Below is a small trained network, with its code and all its weights. Each question gives an input and a class and asks what happens when units are switched off, that is, made to give their printed mean instead of their output.

import numpy as np


def w(rows, s, z=0):
    codes = np.array(rows[::2]) - 128.0
    scale = np.full(codes.shape[1], s)
    scale[-1] = z or s
    return codes * scale


def f(y):
    return y / 2 * (1 + np.tanh(0.7978845608 * (y + 0.044715 * y**3)))


def log_softmax(a):
    a = a - a.max(-1, keepdims=True)
    return a - np.log(np.exp(a).sum(-1, keepdims=True))


def net(x, mask):
    res = np.array(x, float).reshape(1, 4) / 4 @ E
    y = f(res @ A[0][:, :-1].T + A[0][:, -1])
    res = res + np.where(mask, y, B[0][:, -1]) @ B[0][:, :-1]
    return log_softmax(res[-1] @ U[:, :-1].T + U[:, -1])


A, B = {}, {}
E = w([
[128,128,127,130,128],'x0',
[170,152,186,190,181],'x1',
[25,130,76,245,94],'x2',
[175,181,65,142,133],'x3',
],0.013)
A[0] = w([
[59,108,57,123,184,214],'N1',
[179,238,105,151,36,62],'N2',
[93,29,203,131,154,133],'N3',
[191,185,136,76,94,121],'N4',
[171,150,246,74,78,85],'N5',
[155,40,133,52,166,115],'N6',
[177,195,18,128,97,78],'N7',
[142,216,211,153,150,96],'N8',
[223,57,141,138,113,38],'N9',
[152,195,201,185,166,77],'N10',
[146,238,75,153,163,137],'N11',
[97,148,82,58,102,136],'N12',
[162,164,183,177,147,115],'N13',
[148,117,157,171,180,56],'N14',
[144,44,84,123,61,46],'N15',
[254,219,84,157,69,116],'N16',
[170,166,180,218,165,55],'N17',
[44,105,35,139,47,175],'N18',
[147,218,83,233,72,130],'N19',
[157,185,206,202,181,82],'N20',
[114,139,143,240,99,81],'N21',
[173,89,162,172,133,36],'N22',
[174,54,139,106,171,100],'N23',
[154,184,175,72,173,42],'N24',
[107,124,110,90,30,78],'N25',
[133,190,149,23,144,63],'N26',
[69,154,70,10,81,94],'N27',
[152,75,91,100,55,126],'N28',
[41,106,174,175,65,95],'N29',
[105,143,48,125,93,254],'N30',
],0.0085,0.0064)
B[0] = w([
[170,130,151,124,184,198],'N1',
[71,84,114,101,82,151],'N2',
[133,42,183,204,25,172],'N3',
[73,95,141,121,196,184],'N4',
[79,107,133,118,136,186],'N5',
[85,158,139,113,153,184],'N6',
[73,50,147,130,66,174],'N7',
[42,161,144,147,107,165],'N8',
[31,112,82,119,139,144],'N9',
[11,211,93,135,72,172],'N10',
[135,35,188,139,102,183],'N11',
[80,159,173,175,123,171],'N12',
[94,186,136,168,100,166],'N13',
[71,177,30,152,59,140],'N14',
[3,155,67,176,70,140],'N15',
[90,46,192,166,88,200],'N16',
[44,149,143,132,112,176],'N17',
[153,156,142,97,176,250],'N18',
[78,87,179,71,168,215],'N19',
[102,188,117,218,90,186],'N20',
[86,124,78,61,222,195],'N21',
[23,131,53,137,83,129],'N22',
[75,73,116,144,181,158],'N23',
[62,113,91,74,165,168],'N24',
[95,182,87,144,50,156],'N25',
[71,130,101,112,176,179],'N26',
[89,236,132,146,80,194],'N27',
[39,160,189,188,120,160],'N28',
[90,74,133,107,184,197],'N29',
[117,141,203,93,135,224],'N30',
],0.0065,0.011)
U = w([
[69,241,93,143,90,103],'0',
[121,123,178,121,159,252],'1',
[73,99,104,88,221,46],'2',
[108,1,163,150,63,86],'3',
[202,137,137,113,156,191],'4',
[227,132,73,146,116,72],'5',
],0.01,0.011)

Each question gives the input, the list of numbers given to net, and the class t.
The units are the neurons (one row each of A and B). Each row of codes is followed by its name. A weight is (code - 128) times the scale printed after its matrix; where a second scale follows, it is the last column's (A, B and U).
mask holds one flag per neuron, in row order. A switched-off neuron (its flag False) gives its mean, the last column of its row in B, instead of its output. The means were averaged over made-up inputs and are rounded, as every weight is.
A unit's drop is (log p(t) with every unit on - log p(t) with that unit switched off) / (log p(t) with every unit on - log p(t) with every unit switched off).
The circuit of an input: a set's keep is (log p(t) with only the set's units on - log p(t) with every unit switched off) / (log p(t) with every unit on - log p(t) with every unit switched off). Starting from the 12 units with the biggest drops (on a tie, the unit counted first), units are removed one at a time, each time the one whose removal leaves the highest keep (on an exact tie, the one counted first), for as long as the keep stays at least 0.8.
units of the circuit, in order: the units of the circuit, biggest drop first
most important unit: the unit with the biggest drop
k most important neurons: the k neurons with the biggest drops, biggest first
drop when u is switched off: that unit's drop, to one decimal
input [-2,-2,-5,8], class 3: units of the circuit, in order : (N16; N7)
input [-5,0,7,-7], class 2: units of the circuit, in order : (N21)
input [-3,-3,5,-3], class 2: units of the circuit, in order : (N29; N18)
input [-1,-1,3,5], class 3: units of the circuit, in order : (N7; N11)
input [3,6,-6,2], class 0: units of the circuit, in order : (N10; N20; N8)
input [4,-1,8,-4], class 2: units of the circuit, in order : (N21; N29)
input [3,6,1,7], class 3: units of the circuit, in order : (N11; N16)
input [2,1,8,-2], class 2: units of the circuit, in order : (N21; N29)
input [-4,1,5,1], class 2: units of the circuit, in order : (N21; N19)
input [-5,0,-6,-7], class 3: 3 most important neurons : (N3; N18; N21)
input [3,3,2,-7], class 3: 2 most important neurons : (N3; N18)
input [-8,-2,5,8], class 1: 4 most important neurons : (N18; N3; N30; N1)
input [-4,-4,-8,5], class 2: 3 most important neurons : (N26; N4; N24)
input [4,-8,-8,6], class 0: units of the circuit, in order : (N27)
input [0,0,8,-5], class 2: 2 most important neurons : (N21; N29)
input [3,2,-4,-6], class 3: 2 most important neurons : (N3; N18)
input [4,5,1,6], class 3: 2 most important neurons : (N11; N16)
input [3,6,-5,0], class 0: drop when N20 is switched off : 0.1
input [7,-3,6,7], class 1: drop when N18 is switched off : 0.4
input [-8,-8,-7,-8], class 0: most important unit : N27
input [-2,0,5,0], class 2: drop when N21 is switched off : 0.3
